Here is a tiny trained network, its code and every weight. The questions are about switching its units off for an input and a class, where a switched-off unit gives its printed mean instead of its output.

import numpy as np


def w(rows, s, z=0):
    codes = np.array(rows[::2]) - 128.0
    scale = np.full(codes.shape[1], s)
    scale[-1] = z or s
    return codes * scale


def norm(h):
    return h / np.sqrt((h * h).mean(-1, keepdims=True) + 1e-5)


def f(y):
    return y / 2 * (1 + np.tanh(0.7978845608 * (y + 0.044715 * y**3)))


def log_softmax(a):
    a = a - a.max(-1, keepdims=True)
    return a - np.log(np.exp(a).sum(-1, keepdims=True))


def net(x, mask):
    res = np.array(x, float).reshape(1, 8) / 4 @ E
    u = 0
    for l in range(3):
        y = f(norm(res) @ A[l][:, :-1].T + A[l][:, -1])
        res = res + np.where(mask[u : u + 5], y, B[l][:, -1]) @ B[l][:, :-1]
        u += 5
    return log_softmax(norm(res)[-1] @ U[:, :-1].T + U[:, -1])


A, B = {}, {}
E = w([
[128,120,125],'x0',
[129,128,129],'x1',
[113,155,214],'x2',
[147,104,39],'x3',
[126,135,123],'x4',
[1,159,85],'x5',
[133,134,126],'x6',
[122,117,134],'x7',
],0.0037)
A[0] = w([
[181,87,106,31],'0.n1',
[138,154,131,3],'0.n2',
[133,174,159,81],'0.n3',
[153,104,206,112],'0.n4',
[253,216,115,183],'0.n5',
],0.0047,0.0053)
B[0] = w([
[141,98,2,79],'0.n1',
[116,108,57,58],'0.n2',
[121,126,118,98],'0.n3',
[115,79,116,150],'0.n4',
[99,31,178,250],'0.n5',
],0.0067,0.0024)
A[1] = w([
[1,197,143,145],'1.n1',
[76,92,14,163],'1.n2',
[65,223,131,3],'1.n3',
[43,186,131,89],'1.n4',
[16,187,119,169],'1.n5',
],0.0055,0.0026)
B[1] = w([
[254,179,91,252],'1.n1',
[84,138,198,180],'1.n2',
[220,31,73,144],'1.n3',
[232,71,154,174],'1.n4',
[232,182,118,235],'1.n5',
],0.0058,0.0029)
A[2] = w([
[85,61,144,5],'2.n1',
[87,212,53,180],'2.n2',
[243,79,2,185],'2.n3',
[69,82,161,2],'2.n4',
[114,222,5,75],'2.n5',
],0.0064,0.0033)
B[2] = w([
[228,97,35,119],'2.n1',
[169,187,250,144],'2.n2',
[1,130,56,251],'2.n3',
[221,43,86,119],'2.n4',
[99,66,223,147],'2.n5',
],0.0055,0.0033)
U = w([
[194,17,175,196],'0',
[102,166,222,229],'1',
[228,237,69,172],'2',
[231,240,190,4],'3',
[16,3,9,44],'4',
],0.0059,0.0044)

Each question gives the input, the list of numbers given to net, and the class t.
The units are the neurons (one row each of A and B). Each row of codes is followed by its name. A weight is (code - 128) times the scale printed after its matrix; where a second scale follows, it is the last column's (A, B and U).
mask holds one flag per neuron, layer by layer. A switched-off neuron (its flag False) gives its mean, the last column of its row in B, instead of its output. The means were averaged over made-up inputs and are rounded, as every weight is.
A unit's drop is (log p(t) with every unit on - log p(t) with that unit switched off) / (log p(t) with every unit on - log p(t) with every unit switched off).
The circuit of an input: a set's keep is (log p(t) with only the set's units on - log p(t) with every unit switched off) / (log p(t) with every unit on - log p(t) with every unit switched off). Starting from the 12 units with the biggest drops (on a tie, the unit counted first), units are removed one at a time, each time the one whose removal leaves the highest keep (on an exact tie, the one counted first), for as long as the keep stays at least 0.8.
units of the circuit, in order: the units of the circuit, biggest drop first
most important unit: the unit with the biggest drop
top k neurons: the k neurons with the biggest drops, biggest first
k most important neurons of layer l: the k neurons of layer l with the biggest drops, biggest first
drop when u is switched off: that unit's drop, to one decimal
input [-6,6,-1,8,6,4,-6,5], class 1: units of the circuit, in order	1.n2; 2.n2
input [8,-2,-6,7,7,-7,0,-4], class 4: most important unit	2.n3
input [1,3,-8,2,-4,8,-4,-6], class 1: units of the circuit, in order	2.n2; 1.n2
input [-5,-8,8,1,8,8,-3,-6], class 2: units of the circuit, in order	1.n1; 0.n5
input [-5,5,-7,2,-7,-8,-5,6], class 4: units of the circuit, in order	2.n3; 1.n4
input [6,2,4,-6,-7,4,1,8], class 3: top 2 neurons	0.n5; 1.n1
input [4,5,7,2,-7,1,2,0], class 2: units of the circuit, in order	0.n5; 2.n5
input [0,-2,8,4,1,1,-3,7], class 2: units of the circuit, in order	0.n5; 1.n2; 2.n5
input [-3,-1,-1,7,-7,7,3,-3], class 1: units of the circuit, in order	2.n5; 2.n2
input [-8,0,-4,0,5,6,-3,-1], class 2: top 2 neurons	1.n5; 1.n1
input [-6,0,-4,-5,1,5,4,-2], class 2: top 2 neurons	2.n3; 1.n3
input [-4,-6,-5,-4,6,8,1,2], class 2: top 2 neurons	1.n1; 1.n5
input [-4,4,-6,6,6,2,1,-8], class 1: drop when 2.n2 is switched off	0.2
input [0,-1,0,6,-5,5,-1,7], class 1: most important unit	1.n2
input [3,-1,-6,6,-1,8,-2,4], class 1: drop when 1.n2 is switched off	0.3
input [-6,6,-2,1,5,-6,2,3], class 4: drop when 1.n2 is switched off	0.2
input [1,3,-2,5,1,-1,-6,-7], class 4: 2 most important neurons of layer 2	2.n2; 2.n5
